Below are the code and all the weights of a small trained network. Each question names an input and a class and asks about switching units off, where a switched-off unit gives its printed mean instead of its output.

import numpy as np


def w(rows, s, z=0):
    codes = np.array(rows[::2]) - 128.0
    scale = np.full(codes.shape[1], s)
    scale[-1] = z or s
    return codes * scale


def norm(h):
    return h / np.sqrt((h * h).mean(-1, keepdims=True) + 1e-5)


def f(y):
    return np.maximum(y, 0)


def log_softmax(a):
    a = a - a.max(-1, keepdims=True)
    return a - np.log(np.exp(a).sum(-1, keepdims=True))


def net(x, mask):
    res = np.array(x, float).reshape(1, 3) / 4 @ E
    u = 0
    for l in range(2):
        y = f(norm(res) @ A[l][:, :-1].T + A[l][:, -1])
        res = res + np.where(mask[u : u + 5], y, B[l][:, -1]) @ B[l][:, :-1]
        u += 5
    return log_softmax(norm(res)[-1] @ U[:, :-1].T + U[:, -1])


A, B = {}, {}
E = w([
[95,90,63,102,124,207,36,74,112,117,10,213],'x0',
[131,103,201,70,159,125,137,255,45,118,132,144],'x1',
[108,117,189,113,202,174,76,86,51,128,147,108],'x2',
],0.0078)
A[0] = w([
[114,137,136,171,165,149,144,89,154,143,129,150,96],'0.n0',
[113,166,184,131,166,78,189,201,85,155,166,106,92],'0.n1',
[151,124,54,103,168,147,102,97,142,85,59,162,4],'0.n2',
[161,191,81,183,85,1,186,142,145,137,127,125,122],'0.n3',
[87,137,130,98,95,163,88,150,119,123,64,163,104],'0.n4',
],0.0083,0.0041)
B[0] = w([
[173,93,205,116,186,184,138,122,200,116,98,148,161],'0.n0',
[255,197,180,208,228,55,205,162,90,79,140,111,254],'0.n1',
[100,130,207,112,130,41,94,173,113,132,61,77,201],'0.n2',
[8,41,23,100,89,209,206,114,121,177,195,107,249],'0.n3',
[96,186,96,145,72,102,96,104,145,145,168,157,206],'0.n4',
],0.0085)
A[1] = w([
[221,97,184,110,180,156,87,118,168,44,152,160,145],'1.n0',
[175,165,122,158,152,167,160,123,118,162,165,123,91],'1.n1',
[54,99,95,141,117,181,96,126,125,186,33,140,2],'1.n2',
[165,177,137,132,95,108,9,122,96,111,86,194,79],'1.n3',
[254,108,172,145,168,80,169,175,50,78,168,116,112],'1.n4',
],0.009,0.003)
B[1] = w([
[136,153,114,202,151,168,148,133,197,162,112,169,174],'1.n0',
[162,146,113,102,111,102,96,180,120,86,138,150,177],'1.n1',
[142,126,183,103,147,102,89,157,123,127,111,104,199],'1.n2',
[209,104,150,78,114,136,190,156,46,59,164,212,208],'1.n3',
[78,247,90,165,174,87,72,146,69,93,143,54,254],'1.n4',
],0.014,0.012)
U = w([
[198,91,179,52,141,114,129,158,55,85,93,218,123],'0',
[43,84,127,94,90,59,61,116,185,170,25,45,3],'1',
[154,154,134,199,176,197,132,64,179,175,84,180,47],'2',
[113,253,90,164,209,57,162,173,75,108,171,79,188],'3',
[81,26,21,130,69,189,239,135,150,186,217,100,171],'4',
],0.012,0.0026)

Each question gives the input, the list of numbers given to net, and the class t.
The units are the neurons (one row each of A and B). Each row of codes is followed by its name. A weight is (code - 128) times the scale printed after its matrix; where a second scale follows, it is the last column's (A, B and U).
mask holds one flag per neuron, layer by layer. A switched-off neuron (its flag False) gives its mean, the last column of its row in B, instead of its output. The means were averaged over made-up inputs and are rounded, as every weight is.
A unit's drop is (log p(t) with every unit on - log p(t) with that unit switched off) / (log p(t) with every unit on - log p(t) with every unit switched off).
The circuit of an input: a set's keep is (log p(t) with only the set's units on - log p(t) with every unit switched off) / (log p(t) with every unit on - log p(t) with every unit switched off). Starting from all 10 units, units are removed one at a time, each time the one whose removal leaves the highest keep (on an exact tie, the one counted first), for as long as the keep stays at least 0.8.
units of the circuit, in order: the units of the circuit, biggest drop first
top k neurons: the k neurons with the biggest drops, biggest first
k most important neurons of layer l: the k neurons of layer l with the biggest drops, biggest first
drop when u is switched off: that unit's drop, to one decimal
input [-4,0,-5], class 4: most important neuron of layer 0 -> 0.n3
input [1,-7,0], class 1: units of the circuit, in order -> 0.n1, 1.n3, 1.n4
input [0,-2,-1], class 4: units of the circuit, in order -> 0.n3, 1.n4
input [-1,-2,3], class 2: 2 most important neurons of layer 0 -> 0.n1, 0.n3
input [1,-3,0], class 1: 2 most important neurons of layer 1 -> 1.n3, 1.n4
input [0,-6,1], class 1: 3 most important neurons of layer 1 -> 1.n3, 1.n4, 1.n0
input [1,-3,6], class 2: top 4 neurons -> 0.n1, 0.n3, 0.n0, 1.n0
input [3,2,-8], class 1: 2 most important neurons of layer 0 -> 0.n1, 0.n2
input [8,-7,3], class 0: top 2 neurons -> 1.n3, 0.n3
input [7,0,-8], class 0: 2 most important neurons of layer 1 -> 1.n3, 1.n4
input [-1,-2,1], class 4: 2 most important neurons of layer 0 -> 0.n1, 0.n2
input [3,-8,3], class 0: top 2 neurons -> 0.n3, 0.n1
input [-6,-8,6], class 4: top 2 neurons -> 0.n1, 1.n4
input [2,-6,-8], class 4: units of the circuit, in order -> 1.n4
input [3,-1,6], class 0: top 2 neurons -> 0.n1, 0.n3
input [6,-6,2], class 0: top 2 neurons -> 0.n3, 1.n3
input [2,-2,3], class 0: top 2 neurons -> 0.n1, 0.n3
input [5,-5,3], class 0: drop when 0.n3 is switched off -> 0.2
input [-1,-4,3], class 2: drop when 0.n1 is switched off -> 0.4
input [-1,-4,5], class 2: drop when 0.n1 is switched off -> 0.4
